Below are the code and all the weights of a small trained network. Each question names an input and a class and asks about switching units off, where a switched-off unit gives its printed mean instead of its output.

import numpy as np


def w(rows, s, z=0):
    codes = np.array(rows[::2]) - 128.0
    scale = np.full(codes.shape[1], s)
    scale[-1] = z or s
    return codes * scale


def f(y):
    return np.maximum(y, 0)


def log_softmax(a):
    a = a - a.max(-1, keepdims=True)
    return a - np.log(np.exp(a).sum(-1, keepdims=True))


def net(x, mask):
    res = np.array(x, float).reshape(1, 5) / 4 @ E
    y = f(res @ A[0][:, :-1].T + A[0][:, -1])
    res = res + np.where(mask, y, B[0][:, -1]) @ B[0][:, :-1]
    return log_softmax(res[-1] @ U[:, :-1].T + U[:, -1])


A, B = {}, {}
E = w([
[202,145,111,187,73,201,156,52,88,16],'x0',
[151,74,70,70,200,84,165,108,167,129],'x1',
[197,219,155,178,95,121,2,70,195,110],'x2',
[166,153,195,54,164,163,203,142,159,172],'x3',
[163,188,155,164,191,143,119,225,89,66],'x4',
],0.0077)
A[0] = w([
[117,123,125,139,109,116,116,148,116,168,120],'neuron 1',
[163,165,141,187,90,203,127,107,86,92,149],'neuron 2',
[154,135,213,4,167,118,200,147,182,216,159],'neuron 3',
[135,56,26,107,99,86,151,49,143,94,154],'neuron 4',
[158,196,146,153,70,100,2,71,240,152,150],'neuron 5',
[113,67,84,84,200,114,236,192,52,116,189],'neuron 6',
[111,150,144,107,162,55,89,195,127,124,182],'neuron 7',
[19,125,152,169,135,20,55,196,102,196,191],'neuron 8',
[107,38,71,82,113,100,158,82,147,123,254],'neuron 9',
[122,141,123,198,83,167,132,144,59,91,137],'neuron 10',
[166,161,107,158,148,57,50,139,212,120,162],'neuron 11',
],0.0076,0.004)
B[0] = w([
[99,91,113,156,114,136,162,117,119,165,149],'neuron 1',
[165,164,181,166,44,170,98,90,101,89,213],'neuron 2',
[113,37,25,24,254,62,233,198,114,91,253],'neuron 3',
[120,74,84,154,113,68,107,110,136,226,211],'neuron 4',
[188,92,158,116,214,98,155,168,16,30,254],'neuron 5',
[172,88,156,36,197,114,207,221,111,105,254],'neuron 6',
[83,88,43,135,158,77,125,148,185,145,193],'neuron 7',
[85,54,28,150,111,81,162,148,149,227,241],'neuron 8',
[106,92,5,126,134,89,175,138,153,222,231],'neuron 9',
[239,138,218,187,134,112,136,86,91,43,204],'neuron 10',
[184,97,135,76,194,130,136,141,62,43,204],'neuron 11',
],0.0072,0.0095)
U = w([
[133,117,143,191,91,79,89,142,100,143,76],'0',
[130,103,98,189,45,76,102,61,157,197,108],'1',
[128,74,106,52,188,73,169,193,98,128,213],'2',
[124,176,135,83,144,134,48,125,166,107,4],'3',
[124,241,168,113,122,196,114,215,177,97,38],'4',
[163,162,255,142,80,187,117,100,77,65,105],'5',
[36,98,87,108,36,121,151,123,189,225,47],'6',
],0.0082,0.0022)

Each question gives the input, the list of numbers given to net, and the class t.
The units are the neurons (one row each of A and B). Each row of codes is followed by its name. A weight is (code - 128) times the scale printed after its matrix; where a second scale follows, it is the last column's (A, B and U).
mask holds one flag per neuron, in row order. A switched-off neuron (its flag False) gives its mean, the last column of its row in B, instead of its output. The means were averaged over made-up inputs and are rounded, as every weight is.
A unit's drop is (log p(t) with every unit on - log p(t) with that unit switched off) / (log p(t) with every unit on - log p(t) with every unit switched off).
The circuit of an input: a set's keep is (log p(t) with only the set's units on - log p(t) with every unit switched off) / (log p(t) with every unit on - log p(t) with every unit switched off). Starting from all 11 units, units are removed one at a time, each time the one whose removal leaves the highest keep (on an exact tie, the one counted first), for as long as the keep stays at least 0.8.
units of the circuit, in order: the units of the circuit, biggest drop first
unit that matters most: the unit with the biggest drop
top k neurons: the k neurons with the biggest drops, biggest first
drop of u: that unit's drop, to one decimal
input [5,-2,-4,-2,-3], class 1: top 2 neurons => [neuron 3; neuron 5]
input [-8,-6,-1,-6,2], class 6: unit that matters most => neuron 8
input [5,0,-3,-1,-3], class 1: top 2 neurons => [neuron 3; neuron 5]
input [-5,-8,-1,-3,-2], class 6: units of the circuit, in order => [neuron 8; neuron 3]
input [1,-3,-7,-4,-7], class 6: units of the circuit, in order => [neuron 5; neuron 3]
input [6,4,6,-7,-8], class 0: units of the circuit, in order => [neuron 5; neuron 3; neuron 6]
input [7,4,4,3,-7], class 1: top 2 neurons => [neuron 3; neuron 6]
input [5,7,3,-8,3], class 0: top 2 neurons => [neuron 3; neuron 4]
input [0,-2,-1,-1,4], class 5: top 2 neurons => [neuron 3; neuron 9]
input [-3,-7,1,-5,-5], class 1: top 2 neurons => [neuron 3; neuron 6]
input [3,0,8,2,-4], class 5: drop of neuron 8 => 0.0
input [5,4,5,-5,-7], class 0: drop of neuron 5 => 1.1
input [3,-3,-2,1,-6], class 6: drop of neuron 3 => -0.1
input [7,0,-7,3,7], class 5: top neuron => [neuron 3]
